data = [[101, 133, 103, 186, 104, 132, 130, 104, 98, 54, 104], [133, 121, 104, 97, 111, 108, 158, 152, 124, 125, 127], [135, 141, 165, 115, 103, 106, 141, 74, 138, 104, 95], [131, 121, 136, 118, 104, 110, 147, 86, 126, 91, 111], [103, 109, 103, 196, 128, 152, 110, 92, 100, 59, 133], [155, 97, 174, 80, 121, 110, 139, 47, 153, 120, 134], [128, 120, 121, 120, 103, 111, 151, 105, 121, 91, 115], [113, 151, 89, 137, 105, 116, 151, 180, 108, 114, 106], [135, 117, 120, 99, 110, 108, 154, 121, 128, 115, 124], [110, 134, 71, 143, 104, 118, 155, 176, 99, 95, 116], [133, 70, 66, 106, 149, 139, 138, 174, 115, 137, 189], [153, 62, 141, 85, 138, 125, 135, 61, 142, 115, 170], [143, 97, 122, 85, 117, 110, 154, 110, 133, 119, 141]]
Rows and columns are counted from 1.
(1, 1) -> 101
(12, 10) -> 115
(9, 8) -> 121
(3, 3) -> 165
(1, 2) -> 133
(4, 7) -> 147
(6, 11) -> 134
(6, 10) -> 120
(13, 6) -> 110
(7, 3) -> 121
(8, 3) -> 89
(12, 7) -> 135
(6, 5) -> 121
(4, 9) -> 126
(5, 2) -> 109
(1, 6) -> 132
(6, 3) -> 174
(5, 6) -> 152
(4, 6) -> 110
(7, 6) -> 111
(11, 2) -> 70
(8, 8) -> 180
(9, 10) -> 115
(2, 10) -> 125
(13, 1) -> 143
(9, 5) -> 110
(5, 9) -> 100
(13, 7) -> 154
(11, 8) -> 174
(13, 9) -> 133
(13, 5) -> 117
(9, 4) -> 99
(7, 1) -> 128
(8, 11) -> 106
(1, 5) -> 104
(10, 9) -> 99

W = [[140, 117, 125, 123, 179, 155, 198, 97, 125, 65, 205, 129, 135], [175, 172, 60, 46, 101, 132, 90, 177, 80, 201, 69, 152, 184], [119, 91, 59, 34, 69, 107, 70, 100, 148, 203, 67, 111, 130], [103, 98, 186, 138, 157, 68, 101, 149, 137, 146, 183, 129, 97], [128, 149, 159, 155, 105, 87, 117, 137, 113, 113, 135, 140, 152], [179, 130, 111, 93, 73, 129, 182, 79, 100, 124, 194, 114, 112], [99, 127, 142, 128, 136, 100, 112, 169, 143, 131, 161, 119, 148], [144, 125, 148, 102, 67, 120, 103, 98, 77, 118, 93, 146, 126], [83, 134, 177, 216, 114, 170, 129, 157, 159, 55, 78, 126, 140]]
Indices start at 1.
row 1 col 1 => 140
row 3 col 1 => 119
row 2 col 1 => 175
row 2 col 10 => 201
row 8 col 7 => 103
row 6 col 12 => 114
row 4 col 2 => 98
row 7 col 6 => 100
row 5 col 12 => 140
row 6 col 9 => 100
row 5 col 13 => 152
row 6 col 13 => 112
row 8 col 11 => 93
row 3 col 8 => 100
row 6 col 5 => 73
row 2 col 11 => 69
row 8 col 13 => 126
row 8 col 9 => 77
row 2 col 12 => 152
row 5 col 9 => 113
row 7 col 8 => 169
row 7 col 2 => 127
row 4 col 13 => 97
row 7 col 1 => 99
row 1 col 2 => 117
row 8 col 2 => 125
row 7 col 13 => 148
row 9 col 2 => 134
row 1 col 13 => 135
row 9 col 9 => 159
row 3 col 7 => 70
row 6 col 6 => 129
row 9 col 11 => 78
row 5 col 11 => 135

grid =
[123 62 158 128 124 92 134 139 121 181 205 174 167 186 185 185]
[123 62 158 128 145 128 170 176 158 209 205 173 167 187 186 185]
[123 62 158 128 124 92 134 139 121 205 205 174 167 186 185 185]
[123 62 158 128 124 127 170 176 157 208 205 173 167 186 185 185]
[123 62 158 128 124 92 134 139 156 211 206 173 167 186 185 185]
[123 63 158 128 124 91 134 139 121 176 169 140 167 186 182 185]
[123 62 159 128 124 92 134 139 121 178 168 138 128 146 184 185]
[123 62 158 128 124 92 134 139 121 176 205 173 167 186 185 185]
[123 62 160 128 123 92 134 139 121 177 166 138 129 146 147 185]
[123 99 197 164 160 127 169 175 158 211 205 173 168 186 185 186]
[123 62 158 128 124 90 169 175 158 208 207 173 167 186 185 185]
[123 62 160 128 124 92 134 139 121 178 167 139 128 147 147 185]
[123 62 159 128 124 92 134 139 121 177 168 138 129 162 184 185]
[123 62 158 128 124 92 134 138 156 210 206 173 167 186 185 185]
[123 62 158 128 124 92 134 138 121 176 170 173 167 186 185 185]
Rows and columns are counted from 1.
row 1 col 1 = 123
row 10 col 16 = 186
row 15 col 16 = 185
row 2 col 5 = 145
row 3 col 7 = 134
row 14 col 4 = 128
row 3 col 16 = 185
row 8 col 14 = 186
row 8 col 16 = 185
row 9 col 2 = 62
row 5 col 15 = 185
row 10 col 10 = 211
row 4 col 8 = 176
row 10 col 8 = 175
row 1 col 12 = 174
row 14 col 10 = 210
row 14 col 5 = 124
row 12 col 2 = 62
row 13 col 4 = 128
row 6 col 9 = 121
row 12 col 7 = 134
row 8 col 1 = 123
row 7 col 1 = 123
row 4 col 13 = 167
row 6 col 16 = 185
row 3 col 5 = 124
row 4 col 11 = 205
row 12 col 6 = 92
row 12 col 15 = 147
row 10 col 15 = 185
row 12 col 8 = 139
row 15 col 13 = 167
row 8 col 11 = 205
row 7 col 11 = 168
row 11 col 1 = 123
row 9 col 1 = 123
row 2 col 13 = 167
row 15 col 5 = 124

m =
[187 112 87 81 89 161 164 89 190 109 98 93 198 92]
[194 92 101 118 95 116 166 126 188 116 115 112 191 106]
[173 85 141 176 128 68 164 180 158 145 153 152 154 143]
[194 105 95 115 91 133 150 119 190 104 104 106 192 101]
[110 192 151 164 157 188 85 146 109 131 135 149 104 152]
[140 139 146 164 143 132 128 158 133 140 144 149 130 147]
[92 159 192 199 191 123 127 189 83 182 185 188 78 187]
[90 192 179 190 182 167 90 171 85 156 162 173 78 176]
[96 109 194 159 193 90 208 170 93 223 208 185 99 184]
[203 127 90 148 82 141 98 139 192 72 87 107 185 101]
[129 147 143 138 146 154 140 135 129 148 143 142 130 143]
Indices start at 1.
(1, 1) = 187
(6, 1) = 140
(7, 2) = 159
(5, 8) = 146
(9, 9) = 93
(1, 5) = 89
(2, 6) = 116
(5, 9) = 109
(3, 6) = 68
(11, 10) = 148
(4, 1) = 194
(10, 12) = 107
(4, 2) = 105
(9, 1) = 96
(10, 4) = 148
(7, 1) = 92
(3, 5) = 128
(3, 9) = 158
(2, 1) = 194
(2, 4) = 118
(4, 14) = 101
(2, 8) = 126
(8, 2) = 192
(6, 9) = 133
(1, 3) = 87
(8, 5) = 182
(3, 4) = 176
(4, 7) = 150
(4, 3) = 95
(7, 12) = 188
(3, 1) = 173
(9, 7) = 208
(10, 9) = 192
(9, 12) = 185
